Look-ups in named tables: a row name and a column name give one cell, copied from the table.

neb:
|  | gitile | luraf | fefo | lamumid | pomiti | zez | biv | zadipig | maf |
|---|---|---|---|---|---|---|---|---|---|
| daso | 153 | 121 | 152 | 181 | 159 | 151 | 164 | 150 | 199 |
| zel | 140 | 183 | 165 | 136 | 138 | 185 | 135 | 152 | 111 |
| vatuda | 153 | 89 | 153 | 180 | 138 | 177 | 173 | 145 | 230 |
| betu | 144 | 172 | 155 | 147 | 158 | 190 | 141 | 145 | 103 |
| vimeduv | 153 | 95 | 156 | 187 | 146 | 160 | 172 | 150 | 239 |
| bidemi | 144 | 212 | 137 | 128 | 163 | 168 | 133 | 142 | 56 |
| nudimit | 147 | 167 | 152 | 182 | 158 | 155 | 150 | 147 | 121 |
| ros | 152 | 131 | 156 | 145 | 121 | 166 | 155 | 152 | 168 |

What is the fefo of zel in neb? 165
What is the biv of daso in neb? 164
What is the luraf of daso in neb? 121
What is the gitile of vimeduv in neb? 153
What is the lamumid of bidemi in neb? 128
What is the fefo of nudimit in neb? 152
What is the zadipig of betu in neb? 145
What is the luraf of ros in neb? 131
What is the zez of vatuda in neb? 177
What is the biv of betu in neb? 141
What is the zez of vimeduv in neb? 160
What is the biv of vatuda in neb? 173
What is the maf of vimeduv in neb? 239
What is the fefo of vimeduv in neb? 156
What is the maf of betu in neb? 103
What is the luraf of bidemi in neb? 212

zes:
,vum,kar,ruz,soz,toris,lepovem,pob
sabufak,-4157,-1859,2215,-7737,-2398,-1659,1355
fug,5465,314,1531,2139,-1785,200,2184
kerum,-2474,5209,3585,-2835,-1772,2717,-1338
gelozod,1333,2385,-5473,291,346,-7555,-4210
tugo,-3051,1180,822,1910,1366,2976,-5910
sutape,-1446,-4969,-5095,841,4834,146,481
gafi,3305,-1385,-1143,-2480,-3967,-1792,-1843
pak,-688,-1291,-1385,-4209,-1858,3427,3543
givam,-1416,-1981,-5917,597,2791,-1178,-9221

What is the soz of tugo in zes? 1910
What is the pob of sutape in zes? 481
What is the vum of gelozod in zes? 1333
What is the soz of gafi in zes? -2480
What is the pob of gafi in zes? -1843
What is the lepovem of kerum in zes? 2717
What is the ruz of sabufak in zes? 2215

kapeze =
	pivos	gorip	pek	nizuzis	rep
leluso	46	47	55	1	63
terog	61	79	40	29	62
luz	58	88	14	95	36
konabu	65	53	76	38	19
vinu	20	27	53	44	70
dom	47	21	12	26	73
gis	71	36	50	43	69
boluzu	83	89	40	51	56
zopenup	83	55	41	52	31
radapu	37	75	55	22	13
zep	73	69	11	33	17
kab	36	23	27	1	52

pivos of gis: 71
nizuzis of zopenup: 52
gorip of konabu: 53
nizuzis of zep: 33
rep of luz: 36
pivos of luz: 58
pivos of vinu: 20
pivos of terog: 61
Which row has the largest nizuzis? luz

losonat =
cols = volale, bireku
paf: [98, 224]
dop: [41, 197]
rodoze: [60, 16]

What is the volale of paf in losonat? 98
What is the bireku of rodoze in losonat? 16
What is the volale of dop in losonat? 41
What is the volale of rodoze in losonat? 60
What is the bireku of dop in losonat? 197
What is the bireku of paf in losonat? 224

zigu
         bener  pura  sizer  sulu   fut  pakaso  kadusav  fone
vadusoz   3902  4279   4011  3810  4132    4155     4025  4188
pur       3918  4612   4638  4171  3262    3878     4206  4173
sut       4453  4225   4573  4341  3682    3800     4010  4113
kug       4037  2162   3311  4473  7960    5270     4777  3935
gefiket   4266  4541   4252  4180  3799    3909     4080  4129
sem       3744  4783   4521  3804  4146    4030     4143  4261
beme      4382  3818   4060  4243  3647    3803     3974  4099
bimit     4364  4279   4282  4206  2933    3745     3895  4111
kas       4155  4466   3914  3990  4108    4051     4049  4142
kogumu    3958  4163   3876  4173  3979    4222     4285  4085
vor       4061  4426   4725  3913  3765    3792     3918  4248
vov       3956  4863   4421  3911  3355    4051     4007  4185
refon     4160  4097   4456  4244  3918    3745     4156  4165

pur, fone => 4173
vadusoz, kadusav => 4025
bimit, kadusav => 3895
pur, sulu => 4171
beme, fone => 4099
kug, sulu => 4473
kogumu, sulu => 4173
vov, sulu => 3911

